Below is a small trained network, with its code and all its weights. Each question gives an input and a class and asks what happens when units are switched off, that is, made to give their printed mean instead of their output.

import numpy as np


def w(rows, s, z=0):
    codes = np.array(rows[::2]) - 128.0
    scale = np.full(codes.shape[1], s)
    scale[-1] = z or s
    return codes * scale


def f(y):
    return np.maximum(y, 0)


def log_softmax(a):
    a = a - a.max(-1, keepdims=True)
    return a - np.log(np.exp(a).sum(-1, keepdims=True))


def net(x, mask):
    res = np.array(x, float).reshape(1, 8) / 4 @ E
    y = f(res @ A[0][:, :-1].T + A[0][:, -1])
    res = res + np.where(mask, y, B[0][:, -1]) @ B[0][:, :-1]
    return log_softmax(res[-1] @ U[:, :-1].T + U[:, -1])


A, B = {}, {}
E = w([
[126,112,120,146,126,124,120,143,124,127,124],'x0',
[136,154,142,144,151,138,135,143,128,90,108],'x1',
[53,154,124,74,197,176,4,115,56,153,134],'x2',
[128,116,122,138,137,122,118,135,133,128,130],'x3',
[80,203,71,91,93,69,145,198,152,68,197],'x4',
[129,126,120,132,145,126,117,127,144,138,135],'x5',
[123,148,138,117,121,143,140,121,133,133,127],'x6',
[94,72,44,64,180,174,244,164,107,94,124],'x7',
],0.013)
A[0] = w([
[140,150,169,170,96,87,61,75,149,156,78,248],'n1',
[37,111,76,77,195,183,139,150,67,113,166,108],'n2',
[89,93,181,115,194,167,77,71,68,127,97,173],'n3',
[246,78,156,145,113,144,158,70,151,149,83,230],'n4',
[70,198,17,76,136,89,165,216,121,109,187,98],'n5',
[130,83,72,73,198,176,224,156,112,144,119,224],'n6',
[70,188,137,118,130,116,67,148,85,90,210,220],'n7',
[155,162,95,125,81,40,159,174,211,83,175,164],'n8',
[178,122,181,166,71,105,106,99,216,125,118,254],'n9',
[137,175,139,126,82,123,55,188,126,153,139,102],'n10',
[145,80,85,117,140,173,166,107,151,124,98,156],'n11',
],0.012,0.0047)
B[0] = w([
[89,208,124,128,77,182,114,199,46,155,125,209],'n1',
[234,69,117,67,154,219,55,164,100,112,139,235],'n2',
[102,107,76,107,151,180,82,78,31,202,65,226],'n3',
[168,23,217,211,151,151,10,170,106,91,216,205],'n4',
[254,147,97,66,88,161,135,168,151,39,203,251],'n5',
[102,6,151,144,179,240,117,99,176,34,81,240],'n6',
[149,224,101,42,125,24,72,108,91,180,164,227],'n7',
[77,142,58,117,70,118,208,158,152,91,208,229],'n8',
[203,174,166,165,57,130,100,217,133,157,191,201],'n9',
[111,179,104,10,111,41,104,46,84,129,124,182],'n10',
[109,61,82,251,204,146,155,74,165,54,128,180],'n11',
],0.0094,0.023)
U = w([
[227,121,174,98,95,169,50,190,112,120,180,200],'0',
[86,27,235,193,175,144,157,101,202,100,123,76],'1',
[80,216,120,134,10,28,216,172,177,151,191,239],'2',
[128,108,58,91,94,150,254,144,208,80,147,34],'3',
[31,179,183,123,130,180,104,121,9,247,58,158],'4',
[75,68,99,74,199,190,107,76,99,155,36,97],'5',
[87,218,98,15,147,8,97,78,119,141,156,4],'6',
],0.0092,0.003)

Each question gives the input, the list of numbers given to net, and the class t.
The units are the neurons (one row each of A and B). Each row of codes is followed by its name. A weight is (code - 128) times the scale printed after its matrix; where a second scale follows, it is the last column's (A, B and U).
mask holds one flag per neuron, in row order. A switched-off neuron (its flag False) gives its mean, the last column of its row in B, instead of its output. The means were averaged over made-up inputs and are rounded, as every weight is.
A unit's drop is (log p(t) with every unit on - log p(t) with that unit switched off) / (log p(t) with every unit on - log p(t) with every unit switched off).
The circuit of an input: a set's keep is (log p(t) with only the set's units on - log p(t) with every unit switched off) / (log p(t) with every unit on - log p(t) with every unit switched off). Starting from all 11 units, units are removed one at a time, each time the one whose removal leaves the highest keep (on an exact tie, the one counted first), for as long as the keep stays at least 0.8.
units of the circuit, in order: the units of the circuit, biggest drop first
most important unit: the unit with the biggest drop
k most important neurons: the k neurons with the biggest drops, biggest first
drop of u: that unit's drop, to one decimal
input [5,6,0,-7,3,-7,-6,8], class 3: units of the circuit, in order => (n4)
input [-3,-5,7,-3,1,3,-6,-5], class 6: units of the circuit, in order => (n7 n10)
input [2,7,5,8,0,3,5,-7], class 4: 4 most important neurons => (n1 n5 n3 n8)
input [-3,-2,1,-7,-7,8,2,7], class 5: 2 most important neurons => (n3 n2)
input [5,-6,1,1,-8,-1,7,-1], class 4: 3 most important neurons => (n5 n3 n2)
input [-5,-6,1,-7,2,3,-3,-8], class 6: 2 most important neurons => (n10 n7)
input [3,-2,1,-1,-1,2,-4,-4], class 4: 2 most important neurons => (n5 n2)
input [-6,0,1,3,-2,0,3,-4], class 4: 2 most important neurons => (n5 n2)
input [-5,-3,8,-1,-5,6,2,1], class 5: 2 most important neurons => (n2 n9)
input [8,-4,8,-8,3,-5,-3,0], class 6: 2 most important neurons => (n7 n4)
input [6,-8,3,-2,-8,-2,-6,-8], class 4: drop of n3 => 0.1
input [3,7,0,4,2,-8,7,1], class 3: drop of n9 => 0.2
input [4,-5,-4,1,7,5,6,0], class 2: drop of n6 => 0.2
input [0,3,-7,-6,3,6,7,-2], class 2: most important unit => n8
